Below is a small trained network, with its code and all its weights. Each question gives an input and a class and asks what happens when units are switched off, that is, made to give their printed mean instead of their output.

import numpy as np


def w(rows, s, z=0):
    codes = np.array(rows[::2]) - 128.0
    scale = np.full(codes.shape[1], s)
    scale[-1] = z or s
    return codes * scale


def f(y):
    return np.maximum(y, 0)


def log_softmax(a):
    a = a - a.max(-1, keepdims=True)
    return a - np.log(np.exp(a).sum(-1, keepdims=True))


def net(x, mask):
    res = np.array(x, float).reshape(1, 5) / 4 @ E
    y = f(res @ A[0][:, :-1].T + A[0][:, -1])
    res = res + np.where(mask, y, B[0][:, -1]) @ B[0][:, :-1]
    return log_softmax(res[-1] @ U[:, :-1].T + U[:, -1])


A, B = {}, {}
E = w([
[124,91,146,208,143,61,39],'x0',
[149,164,63,187,138,122,154],'x1',
[78,171,142,156,51,127,129],'x2',
[9,66,133,143,158,221,74],'x3',
[99,70,64,127,73,127,179],'x4',
],0.012)
A[0] = w([
[122,171,123,181,145,143,162,198],'n0',
[133,132,124,90,132,255,121,166],'n1',
[172,109,119,105,196,90,137,218],'n2',
[110,142,192,180,80,111,95,184],'n3',
[154,133,99,194,117,213,166,159],'n4',
[165,205,84,174,73,52,129,251],'n5',
[128,130,157,169,84,73,66,213],'n6',
[76,55,77,153,156,191,161,163],'n7',
[125,123,244,117,163,216,143,221],'n8',
[229,92,143,95,215,94,85,230],'n9',
[75,65,79,152,149,187,210,169],'n10',
],0.0092,0.0023)
B[0] = w([
[107,183,127,129,174,147,58,175],'n0',
[73,126,88,81,182,185,171,216],'n1',
[103,80,129,164,211,80,154,205],'n2',
[57,56,183,120,76,125,56,206],'n3',
[49,114,110,159,164,140,105,185],'n4',
[101,148,95,197,124,88,21,253],'n5',
[112,96,180,130,92,81,115,223],'n6',
[101,47,86,149,206,143,111,230],'n7',
[94,189,202,52,184,140,167,230],'n8',
[197,103,182,170,180,41,255,255],'n9',
[19,51,73,171,121,249,108,223],'n10',
],0.0089,0.0099)
U = w([
[124,67,250,106,77,120,91,60],'0',
[141,174,99,186,90,85,85,254],'1',
[185,82,199,140,167,66,166,121],'2',
[136,115,114,88,40,153,142,108],'3',
[107,86,66,130,131,178,130,102],'4',
[115,184,139,57,194,181,168,101],'5',
],0.012,0.0015)

Each question gives the input, the list of numbers given to net, and the class t.
The units are the neurons (one row each of A and B). Each row of codes is followed by its name. A weight is (code - 128) times the scale printed after its matrix; where a second scale follows, it is the last column's (A, B and U).
mask holds one flag per neuron, in row order. A switched-off neuron (its flag False) gives its mean, the last column of its row in B, instead of its output. The means were averaged over made-up inputs and are rounded, as every weight is.
A unit's drop is (log p(t) with every unit on - log p(t) with that unit switched off) / (log p(t) with every unit on - log p(t) with every unit switched off).
The circuit of an input: a set's keep is (log p(t) with only the set's units on - log p(t) with every unit switched off) / (log p(t) with every unit on - log p(t) with every unit switched off). Starting from all 11 units, units are removed one at a time, each time the one whose removal leaves the highest keep (on an exact tie, the one counted first), for as long as the keep stays at least 0.8.
units of the circuit, in order: the units of the circuit, biggest drop first
k most important neurons: the k neurons with the biggest drops, biggest first
drop when u is switched off: that unit's drop, to one decimal
input [-1,-4,8,8,-7], class 5: units of the circuit, in order	(n8)
input [-7,-8,5,-8,1], class 3: units of the circuit, in order	(n9; n2; n8)
input [-5,5,-2,-6,7], class 1: 3 most important neurons	(n5; n1; n7)
input [0,5,-6,3,-4], class 2: 3 most important neurons	(n9; n2; n10)
input [7,-8,-2,-1,-4], class 2: 2 most important neurons	(n9; n10)
input [4,1,1,-4,-1], class 1: 3 most important neurons	(n5; n8; n7)
input [-8,-4,-1,-4,7], class 4: 2 most important neurons	(n10; n8)
input [1,-2,6,-7,-6], class 1: 2 most important neurons	(n5; n8)
input [8,0,7,4,8], class 0: 2 most important neurons	(n3; n6)
input [-8,-2,6,-7,-6], class 1: 2 most important neurons	(n5; n1)
input [0,7,2,-8,-3], class 1: drop when n5 is switched off	0.8
input [5,1,3,-7,5], class 1: drop when n9 is switched off	0.0
input [-7,4,-7,-4,-6], class 2: drop when n9 is switched off	0.8
input [-7,8,-6,-4,-5], class 2: most important neuron	(n9)
